Rows near named flat spaces through zero (a row that begins with a name and a colon came from that space):
vegellakev: [-124 -159  100  191  -62 -233  240  -41  182  -43  -32   70 -144  -77
   85  -87  -28   43  136   97   13  -44 -187 -152  -23   21  -44 -120
   37   26  182]
zunebduta: [  31   18 -178  -68    1   25  -72   52    8   35   39 -118    3  124
   12  -62  146  -72  -16   -6   85  -59  -41   70  -49  -55   30   33
   17   22  -47]
ziseser: [ -30   19  200   92  -90    9  157   26   95  -63   24  170 -107 -181
  -39   70 -126  174  265   39 -104 -112  -35 -104  -41   94  -78 -118
   66  -46  155]
vegellakev: [ 110   59 -221   34    9  -23  -20  167  205 -195   23   90  -76 -122
 -190 -101   28 -150 -256  -38  -56 -113  -64  -34  -77  -13 -229   90
   38  -53   65]
vegellakev: [  62   89   14 -109  -44   71 -115   46  -13   45  -75  -50  157 -179
  -75  -55 -144   49  -61 -121 -142  129   39  -55  126  -84  -62  -48
   43 -133   -3]
bornezo: [ -14  112  -15   65   56  122  154  107  148  -16 -121  252 -161  -75
 -373  234 -190 -145  190  -61   66   -3  101  -11  214  281    3 -112
  -90  -69   16]
zunebduta: [ -37 -288  146  284 -181 -145  208   -4   81 -240  229   88 -215 -117
   99 -320 -192   69 -134  197   96  -31 -202  -58 -135   14 -180  120
  106  172  294]
rereguga: [-126 -185  -27  -21   38  103   16  -77  -99 -161 -290  -34   85 -226
 -310  135 -109   37 -406  -53 -167 -150  229  132   30   -7   98  208
  101 -208 -100]
vegellakev: [  23  -75 -261  -45   35  -36 -140  -33 -105   62  102 -200   79  326
   85 -190  203 -128 -103   60  239  111  -45  190   -2  -73   41  134
  -35  156  -74]
ziseser: [-286 -219  107   15  133    7  244 -175 -180  148 -199   -8   34 -104
   43  203 -141  -34  181  103    9 -192   28  131  143   57  330  -15
   91 -132   30]
vegellakev: [  -2   77   82    9   -6  124  130  140  144   -8 -138  161  -70 -204
 -241   54 -122  -10  222   -3  -62  -48   18  -79   96  148  -59 -165
   44 -106  135]
zunebduta: [ 182  236 -212 -163  267  317 -126  181 -151  -76  -89   98  232   41
 -409 -108   75 -314    4  -26  -17  272  173  206  129  149 -221   68
  -50   11   73]
rereguga: [ -12 -145  143   64  -83  -71   81  -10  -53    3  195 -105  -90  -48
  329 -228  -82  -25  -95   85   50  -19 -195  -94 -128 -136   35   33
   65  112  120]
zunebduta: [-158 -281  168   37 -132 -212  -63 -232  -52   69   -9 -164   41  124
  413   -5  275  429  -34  226   -5 -266  -26   39 -258 -167  170   60
  120   59  -71]
zunebduta: [-113  -90  217  102  -72  235  298   58   23 -298 -279  136 -170 -448
 -554  196 -395    9 -141 -183 -243  -62  209  -96   59  173   17   15
   67 -230   68]
vegellakev: [ 243  177 -384   25   56 -169 -281   86  175 -132  293   92  -27  361
   85 -102  413  -82 -206   77  143  -54  -71   95 -225  -23 -310  183
 -115  210  -89]
ziseser: [-122 -319  172  226 -171 -245   97 -129  114 -104  -51   14  -61   -7
   78 -204  -10  259  -91  189   62   65  -69  -65  -41    1  -77   12
   52  113  136]
rereguga: [ 235  310  -86 -119  -71  110 -224  189  142   21  106   65   30    0
  -86  -10   42   47   74 -116  -51   67   25  -77    3    1 -200  -91
  -44  -19  -43]
bornezo: [ -16  126  127   27   22   11   88  -33   23  -33  -27  145  -87 -157
  -69  308 -196    1   20 -167 -157  -50   85 -124   49   64   50  -53
  -78 -123  -91]
zunebduta: [ -22  -54  218   29    7  162   48  -52 -157  -33   49   21 -188   46
   32  230 -137  -60 -223  -35   80  -51  178    6  -60   91  245  119
 -116   87 -187]
ziseser: [ -17  -91 -168  -42  -17   28  -81  -46 -131   68   71 -213    9  202
   35  -70   -5 -135 -172  -48  203   94    7  134   67  -66  159  129
  -45   79 -138]
vegellakev: [ -80   57  144   11 -102  172  189   82   67  208  -38  104 -156 -131
 -156  173 -383   -9  466  -57  132    5   -4  -51  315  202  185 -252
   -2  -91   69]
zunebduta: [ -16    8    4   23  -51 -235  -47  -93   83  112   92  -85  -69   80
  321   82   29   16 -105  -82   15  -31 -114 -155  -34 -147  110  -41
  -86   14 -155]
rereguga: [  -6 -121   11   22  -68   45  -45   28   59 -127  -81   29  -69 -242
 -120   60 -195   12 -497  -36  -75 -185  104   -7   -4  -38   35  180
   63 -123  -90]
rereguga: [ -55  138  243  -65   38   71   97  -44  -50   69 -134   42   49   -6
   16  202  167  211  491  -16 -189  -27   73  -92  -98   66   53 -239
    1  -58   26]
bornezo: [  -6   73   88 -112  119   -1   -4  -30  -94   -7 -121  -54  144 -238
   99   68  -17  -51 -166 -126 -308  -36   14 -119  -65 -165   22   -8
   42 -175  -33]
vegellakev: [-155 -133  -28  119   48  -91  218  -43   64    6 -167  111   -2 -207
 -199   13 -311 -131   46   -7    9   66  -49    0  295   97   14  -50
   32 -130  138]
bornezo: [-139 -110  181   35 -165   82  101  -93  -36  -83  -46   47  -93 -304
  -91  300 -284  298  -35  -68 -186 -356  125   13  -35    5  158   73
  147 -225  -61]
rereguga: [-134 -276  -94   46   54   10   34  -52  -16  -38 -178  -61  -83   39
 -101   49   22 -123 -408  103  155 -181  105  151   16   34  215  200
   17   -1 -124]
vegellakev: [  85   46  -18   21   93  -33  -88   35   12  108  121  145   79  213
  134 -167  162  -11  235  262  194  110  -62  108   38  112 -146  -42
  -36  204  141]
bornezo: [-130 -152  220   39 -152  -70   80 -168 -138   99   79 -141  -33 -102
  249   55 -286  149  -10  -74  -22   12  -49  -79   59 -122  224   -7
   34  -41  -51]
ziseser: [ -43 -123  -53  111  -19  -24   81   59  169 -104 -121  134  -78  -72
 -223  -57  -16    4  -59  124   65  -86   11   41   45  126  -94   23
   51   -9  110]
zunebduta: [ -76 -201   97  -64   69  200   -1  -60 -247 -213 -211 -119  139  -43
 -159  -64  238  137 -227  127 -160 -128  215  188 -267  -26   31  209
  150  -14   17]
bornezo: [ -11 -243 -176   60 -269 -177 -212 -114   63 -325    2 -191  136   59
  -81 -237  356  526 -303   95 -149 -188   38  146 -360 -206 -259  266
  220   -8   -2]
zunebduta: [  34  228  -76 -188  178  143   18   54 -163  151   -1  -93  133   45
   33   49   82 -212  321 -123  -73   84  -37   18   40  -38   69 -131
  -22  -62    6]
ziseser: [  40   86   79 -242   -6  175 -186   80  -42  226 -109 -118  163  -30
  154    2  209  184  169   92  -72 -183   50   30  -77  -96  117 -120
  127  -86  -41]
ziseser: [  25  -41   64  -35 -196   41  -92   58   95   38  -13  -90    0   19
   22 -128  115  277  124   79   26  -59  -12  -22  -85  -37  -29  -83
   99   21   38]
rereguga: [ -99  -16  198   25   14  107   93  -83  -36 -170 -216  169  -13 -246
 -253  358  -84  227  -45  -49 -278 -233  256    9  -73  111   45   50
   52 -197  -69]
bornezo: [-122 -184   83   61 -168 -144  -27 -201  -72   71   45 -140    4   53
  176   47 -127  228  -72  -21   56   16    4   13   54  -96  168   53
    8    3 -118]
rereguga: [  37  122  106  -68    7  106  -74   35   58   16  -51   90  -71   87
   12  256  268  195  141   60  -54 -264  145   -1 -206   84   64  -56
  -18    0 -127]
bornezo: [  61   19   40  -10   28  131  -30   75   -3  -97 -106   57   25  -44
 -218  -54  -12  -39 -123   -1  -23  127  123    9   24   85  -90   26
  -26   19   21]
ziseser: [ -26 -171 -166  222  -36 -103   88   28  191 -232  -54  200 -124 -116
 -366  -70 -260 -128 -353   28  113   52   25   59  187  155 -177  171
  -20   -6   78]
vegellakev: [  45   61 -109  -56 -124   25  -67   41   46  -70   41 -144  -73  -77
  -63   75  -73   -5 -232 -241  -91  -77   11  -81  -58 -134   44   60
    2 -115 -162]
zunebduta: [-102 -189  128  149 -120  -81   50 -108   81 -189 -164  121  -21 -189
 -208   87 -148  269 -212   31 -120  -63  141   -5   21   66  -64   92
   55  -91    4]
bornezo: [ -17 -209   98   15 -280   22  -83  -53  -99  -44  218 -189   -7    1
  220 -215   -1  363  -34  136   41 -173  -69   90 -212 -156   16  133
  203   73   67]
ziseser: [  83  201 -101 -113   57  237  -52   64 -110 -108   55   -9  -40  104
 -195  226  151  -37   63 -140  -71 -130  164  105 -166   61   25   79
  -40  -27 -147]
ziseser: [   5    2 -101   82   58  -67   85   36   73  -31   32   91  -64  -30
  -80  -39 -146 -216  -63  -28   75   89  -74  -21  134   59  -62   11
  -56   13   60]
zunebduta: [ 104  199 -142 -177  314  143  -49   14 -297 -102  -23 -144  174   49
  -48    9  137 -424 -273 -236 -189  218   82   25  -97 -122   -9  135
 -117  -17 -120]
rereguga: [  86  -37 -386  107  105  -89  -68   45   42   27  219    1 -147  456
  -30 -152   54 -453 -221   60  505  230  -78  180  161  123   -4  173
 -228  304  -93]
rereguga: [-109 -199   46   68   26  -19   89  -57  -24   -9  -51  -22 -120   65
   68   42   56  -40 -149  129  122 -166   21   62  -75   34  174   91
    8   65  -43]
zunebduta: [  36   93  119  -98   79  193  -75   24  -90  103  -81   48    8   61
  -38  179   15  -23   17    5   39   15  184   39   45  106  142  -27
  -85   20 -135]
rereguga: [  63   27   52  -90  -86  147  -16   72 -139  -75   76 -124  169 -166
  -27 -285  -42  118  149  -14 -169   94  -69   16  -85 -120 -173  -13
  183  -44  219]
bornezo: [ -16 -111 -159   68   26  -54   18   15   37  -16   -7  -40  -17  225
  -77 -195  154 -109   25  124  225  123  -53  110   32   69  -50   30
  -31  154   67]
ziseser: [-245 -199  184  133   49 -224  237 -314 -210   37  -23  -55   33  -38
  209  132 -215   24   63  -50  -70  108  -50  -36   99  -56  199    8
  -35  -32   -4]
vegellakev: [  48   67 -154   78  -41 -154   -9   43  216  -56   67   66 -107  128
  -26    0  158    7   68   -6   61  -40  -87  -56  -64   30 -132  -44
  -56   53   -4]
bornezo: [ -26  -27   21    1  -33   75   18   27   45  -75 -179   39   29 -151
 -262   34 -102   56  -70  -51  -87   26  112   -1   87   57  -35   -6
   35 -110    9]
rereguga: [  73  137  -87  -71  111  206  -64   31 -111 -137 -122    9   28   58
 -368  170   -6 -169 -210 -208  -54  179  261   68   51  104    1  104
 -144  -29 -187]
bornezo: [-107 -245   83   82 -384  -41  -83 -133   32  -13   10 -118  -15  -46
  -70  -13 -209  498  -30   13   61  -59   80   74   75  -35   70   65
  130  -53  -59]
ziseser: [ 227  344    8   44 -199   14   39  273  320  -43  256  172 -177 -140
  -88 -117 -170   17  399 -164  -53  126 -214 -290   26   56 -342 -281
  -27    1  208]
vegellakev: [ 135  121  -69  -23  -53   54  -85  157  112   43  126  119   14 -190
  -49 -116 -281  -87  -44  -29   20   49  -80  -36  183    6 -158  -19
   36  -57  104]
[  30   12  130  103 -135 -152   50   63  193  232  242  132 -111   52
  338 -179  -93  108  453  220  226   15 -278 -113   99   55  -69 -238
   21  153  229] => zunebduta
[  67  142  136  -20  -46  129   37  137  117    3  -21  163  -66 -209
 -110   77 -142   56  160  -26 -100  -67   23 -114   35   91  -75 -136
   30  -87   84] => vegellakev
[  45 -102   65  -46 -180  -22   -8  138   57  142  159 -200   27 -114
  327 -486  -30   53  130  144   71    9 -322 -108  -56 -210  -63 -127
  204   61  274] => rereguga
[ -15  -72  -29  -81  -70   16  -79  -28 -102  120    8 -242   96  108
  114 -177   43   22   13  -14   86  142  -46   32   35 -123   95  -19
   27   45  -27] => vegellakev
[-140 -220  176   18 -138  139  156   76   91  -46 -277   30   -7 -424
 -239  -74 -224  202   19  108 -131 -225   34  -12   66   38   30  -62
  264 -217  206] => rereguga
[ -41  -91  -50  -63 -119    2  -54   20    9  188   41 -139   61   -1
  140 -157  -31  108  163   98  118  -78 -120   67   81  -87   83  -60
  136  -23   71] => bornezo
[ -39   15  -22 -167  168    1 -138 -199 -362  148   95 -248  171  321
  391  120  331  -11   -2   13    3  -52   54  160 -199 -172  257  122
  -51   91 -229] => zunebduta
[ 208  255 -129  -90  -13   47 -219  121   86   10  120   23    9   79
  -32   22   37  -72 -112 -147    2  112   35  -61   11  -24 -126   -3
 -116   24 -134] => rereguga
[ -64  -43   78   55  -77   79  125  -12  -78  126  202   68  -73   83
   85  -16 -124  103  506  168  200  -76  -93  136   73  134   66  -75
   75   93  173] => zunebduta
[ -21  -19 -203   69    0 -123   28   20  136   70    7   28  -18  148
  -79  -96   23  -95  170   47  197  108 -106   51  170   76  -61  -69
  -41   57   66] => vegellakev
[ 113  231 -160  -95  245  137  -17   82 -102  -66   69   35  -31  182
  -63  141  233 -320  -18  -89   -8  -21   64   63 -144   55   -6   69
 -133   64 -108] => ziseser
[  11 -181 -254  226  -25  -28   86   94  149 -106  155  181 -231  114
 -247 -165 -242 -287 -204  155  426   46  -65  184  223  230  -93  188
  -56  178  111] => rereguga
[  42    6 -132   24   -5  -48   -1   76   77  109   89  -31  -34  155
   39 -196    5 -167  123   51  230  167 -142    8  129   30  -37  -75
  -51  124   79] => rereguga
[-105  -61   64   86  -52   66  187  -33  -14 -154 -107   94  -38 -229
 -311  117 -257   72   75  -90 -133  -28   80   14   90  103  -27   10
   68 -149   86] => zunebduta
[ -62  -78 -172 -178  168 -197 -244 -197 -167  242    3 -354  144  497
  574   51  682    8 -145  136  115 -217  -36  134 -315 -274  316  104
  -50  138 -324] => rereguga
[ -85  -89   48  129 -157  -24  163   11  139  -83  -28   88 -149 -183
 -186   56 -251  105   82  -39  -10  -87  -26  -56   90   84  -15  -44
   64  -94   87] => zunebduta
[ -13   60   99 -201  -52  340  -22   58 -167  -24 -179 -217    6 -134
 -201  177  -20   43  -91 -228 -182  -96  215  -11  -95  -64  228    4
   55 -173 -184] => vegellakev
[-172 -224  110  164  -99  -67  180 -113   21  -66  -75  113  -66 -219
 -134   78 -345  129  -23   42   -7  -75   24   33  166   89   50   47
   83 -102   89] => ziseser
[ -18  -41 -239  107   16 -198  -10  -40  148  -47  -62    6   -4  254
 -153  -80  184  -56   24   14  158  184  -31   46   81   72 -117   -9
 -108  100  -16] => bornezo
[ -40  -45   71  122  -95  -26   96   38  198  -81  -89  233 -104 -314
 -227  117 -352   78  -87  -20  -70 -103   38  -74  178  118  -76  -17
   46 -156   70] => rereguga
[ -89  -47  -59 -146  231   26  -96 -188 -322  105 -111 -167  205  110
  140  174   97 -141 -253  -50  -50   -4  148  166   15 -115  266  170
  -52  -52 -240] => ziseser
[ -39   24   -6  -51   77    6   16  -68 -118  -12  -56  -48  116  -21
   -7   47   46    6   54  -51 -123   21   31   33  -21  -46   13   10
   21  -65   -7] => zunebduta
[ -52  -44  205 -260  139  107 -175  -91 -256  271 -152 -234  237  156
  443   18  471  183   92  220  -69 -194   83   83 -256 -171  285  -48
   91   35 -117] => ziseser
[ -55 -193  -14  302 -284 -139  165   42  297 -148  123  259 -199 -169
 -247 -153 -375  213  154  149  168  -42 -129   18  192  196 -245   -7
  114   18  289] => zunebduta
